Here is a tiny trained network, its code and every weight. The questions are about switching its units off for an input and a class, where a switched-off unit gives its printed mean instead of its output.

import numpy as np


def w(rows, s, z=0):
    codes = np.array(rows[::2]) - 128.0
    scale = np.full(codes.shape[1], s)
    scale[-1] = z or s
    return codes * scale


def norm(h):
    return h / np.sqrt((h * h).mean(-1, keepdims=True) + 1e-5)


def f(y):
    return y / 2 * (1 + np.tanh(0.7978845608 * (y + 0.044715 * y**3)))


def log_softmax(a):
    a = a - a.max(-1, keepdims=True)
    return a - np.log(np.exp(a).sum(-1, keepdims=True))


def net(x, mask):
    res = np.array(x, float).reshape(1, 2) / 4 @ E
    u = 0
    for l in range(2):
        y = f(norm(res) @ A[l][:, :-1].T + A[l][:, -1])
        res = res + np.where(mask[u : u + 12], y, B[l][:, -1]) @ B[l][:, :-1]
        u += 12
    return log_softmax(norm(res)[-1] @ U[:, :-1].T + U[:, -1])


A, B = {}, {}
E = w([
[73,80,44,106,122,95,2,124,80,198,82],'x0',
[61,151,157,178,113,176,193,107,112,160,164],'x1',
],0.01)
A[0] = w([
[116,95,115,59,149,116,136,136,107,92,120,114],'L0N0',
[114,202,186,138,149,190,136,115,144,113,176,74],'L0N1',
[115,136,117,143,172,106,124,140,117,98,61,136],'L0N2',
[106,89,102,130,160,162,145,181,114,97,118,136],'L0N3',
[62,159,152,255,90,180,184,94,82,116,174,156],'L0N4',
[128,66,40,96,169,81,119,133,83,199,42,123],'L0N5',
[158,147,135,49,90,91,78,105,175,141,134,115],'L0N6',
[120,128,135,128,102,155,157,116,62,87,95,120],'L0N7',
[123,173,131,41,156,108,182,134,215,117,132,120],'L0N8',
[93,55,155,195,94,135,146,152,87,146,127,162],'L0N9',
[43,179,110,188,141,175,137,84,163,158,70,37],'L0N10',
[75,162,100,161,111,157,151,76,140,175,157,4],'L0N11',
],0.0084,0.0018)
B[0] = w([
[56,115,96,175,123,172,131,96,218,185,111,145],'L0N0',
[114,95,144,59,124,140,32,132,77,217,180,199],'L0N1',
[69,86,142,162,41,230,106,99,11,135,99,141],'L0N2',
[141,161,106,81,52,136,158,82,114,101,154,129],'L0N3',
[127,46,30,154,51,69,94,121,183,82,41,245],'L0N4',
[224,168,125,25,206,124,134,164,100,142,81,241],'L0N5',
[34,137,142,143,94,81,124,2,120,71,108,171],'L0N6',
[49,141,112,79,145,90,138,195,117,115,91,135],'L0N7',
[168,176,142,148,143,162,98,209,88,53,116,179],'L0N8',
[136,117,102,200,87,113,137,154,87,88,87,161],'L0N9',
[70,147,184,187,92,104,142,138,108,169,170,172],'L0N10',
[129,166,97,191,71,109,152,110,215,236,162,171],'L0N11',
],0.0066,0.011)
A[1] = w([
[22,125,156,190,72,107,173,98,172,208,49,131],'L1N0',
[161,69,139,160,33,130,142,153,131,139,166,151],'L1N1',
[148,171,169,169,154,89,146,134,240,100,102,155],'L1N2',
[107,117,134,1,210,126,90,42,104,209,80,79],'L1N3',
[155,170,199,84,225,161,181,157,74,181,188,133],'L1N4',
[19,71,98,214,71,113,150,37,123,180,208,20],'L1N5',
[162,76,165,230,138,180,186,162,202,98,138,209],'L1N6',
[62,151,105,161,166,176,74,183,99,193,85,102],'L1N7',
[42,75,164,171,160,168,135,107,174,129,139,253],'L1N8',
[89,106,145,113,136,133,155,155,147,174,151,144],'L1N9',
[177,113,141,142,145,133,64,110,148,135,121,21],'L1N10',
[126,74,116,116,91,109,122,208,170,131,137,89],'L1N11',
],0.0082,0.0011)
B[1] = w([
[169,136,131,172,170,72,101,198,183,108,203,207],'L1N0',
[94,115,173,129,122,115,198,122,57,100,110,193],'L1N1',
[77,94,119,190,123,168,122,124,116,141,106,156],'L1N2',
[98,130,2,78,213,66,111,201,37,174,108,250],'L1N3',
[122,74,28,77,147,132,126,95,236,163,204,154],'L1N4',
[188,173,51,155,87,103,167,192,203,110,181,204],'L1N5',
[100,145,104,92,143,109,69,85,98,204,110,181],'L1N6',
[68,91,210,32,130,200,154,42,91,54,68,165],'L1N7',
[142,139,79,114,121,91,55,193,173,43,54,132],'L1N8',
[166,126,87,172,157,185,116,118,148,51,102,125],'L1N9',
[113,158,140,189,91,138,163,149,164,202,66,145],'L1N10',
[66,84,174,130,188,203,142,66,141,151,131,173],'L1N11',
],0.0086,0.011)
U = w([
[228,182,174,116,99,102,105,80,121,214,157,61],'0',
[190,136,128,87,94,140,158,76,94,146,132,2],'1',
[126,136,12,23,208,62,76,161,59,183,64,173],'2',
[222,119,126,24,197,203,86,140,238,117,235,158],'3',
[175,177,148,209,134,155,44,102,131,39,44,112],'4',
[122,88,79,209,84,58,168,212,203,141,184,197],'5',
[155,164,151,59,106,120,173,100,140,155,119,32],'6',
[51,23,229,108,117,215,178,67,101,151,143,153],'7',
],0.011,0.0053)

Each question gives the input, the list of numbers given to net, and the class t.
The units are the neurons (one row each of A and B). Each row of codes is followed by its name. A weight is (code - 128) times the scale printed after its matrix; where a second scale follows, it is the last column's (A, B and U).
mask holds one flag per neuron, layer by layer. A switched-off neuron (its flag False) gives its mean, the last column of its row in B, instead of its output. The means were averaged over made-up inputs and are rounded, as every weight is.
A unit's drop is (log p(t) with every unit on - log p(t) with that unit switched off) / (log p(t) with every unit on - log p(t) with every unit switched off).
The circuit of an input: a set's keep is (log p(t) with only the set's units on - log p(t) with every unit switched off) / (log p(t) with every unit on - log p(t) with every unit switched off). Starting from the 12 units with the biggest drops (on a tie, the unit counted first), units are removed one at a time, each time the one whose removal leaves the highest keep (on an exact tie, the one counted first), for as long as the keep stays at least 0.8.
units of the circuit, in order: the units of the circuit, biggest drop first
top k neurons: the k neurons with the biggest drops, biggest first
k most important neurons of layer l: the k neurons of layer l with the biggest drops, biggest first
drop of u: that unit's drop, to one decimal
input [-1,-1], class 3: units of the circuit, in order	(L0N4 L1N3 L0N8)
input [-5,-5], class 3: units of the circuit, in order	(L1N3)
input [-8,-1], class 3: units of the circuit, in order	(L1N3 L0N1)
input [-3,2], class 7: top 2 neurons	(L0N6 L1N11)
input [-2,-8], class 4: top 2 neurons	(L0N1 L1N3)
input [-8,5], class 7: 4 most important neurons of layer 0	(L0N6 L0N8 L0N0 L0N4)
input [-7,2], class 7: top 2 neurons	(L0N4 L1N3)
input [-5,1], class 7: top 2 neurons	(L0N5 L1N3)
input [-3,1], class 7: top 2 neurons	(L0N5 L1N3)
input [-6,-1], class 3: top 4 neurons	(L1N3 L0N1 L0N8 L0N11)
input [-6,-8], class 4: top 2 neurons	(L1N3 L0N5)
input [-2,-2], class 3: top 4 neurons	(L0N4 L1N3 L1N4 L0N9)
input [-1,0], class 7: 2 most important neurons of layer 0	(L0N5 L0N8)
input [-4,-3], class 3: units of the circuit, in order	(L1N3)
input [-5,-8], class 4: drop of L1N3	0.4
input [-2,-3], class 4: drop of L1N3	0.5
input [5,7], class 5: drop of L0N2	0.0
input [-7,3], class 7: drop of L1N3	0.1
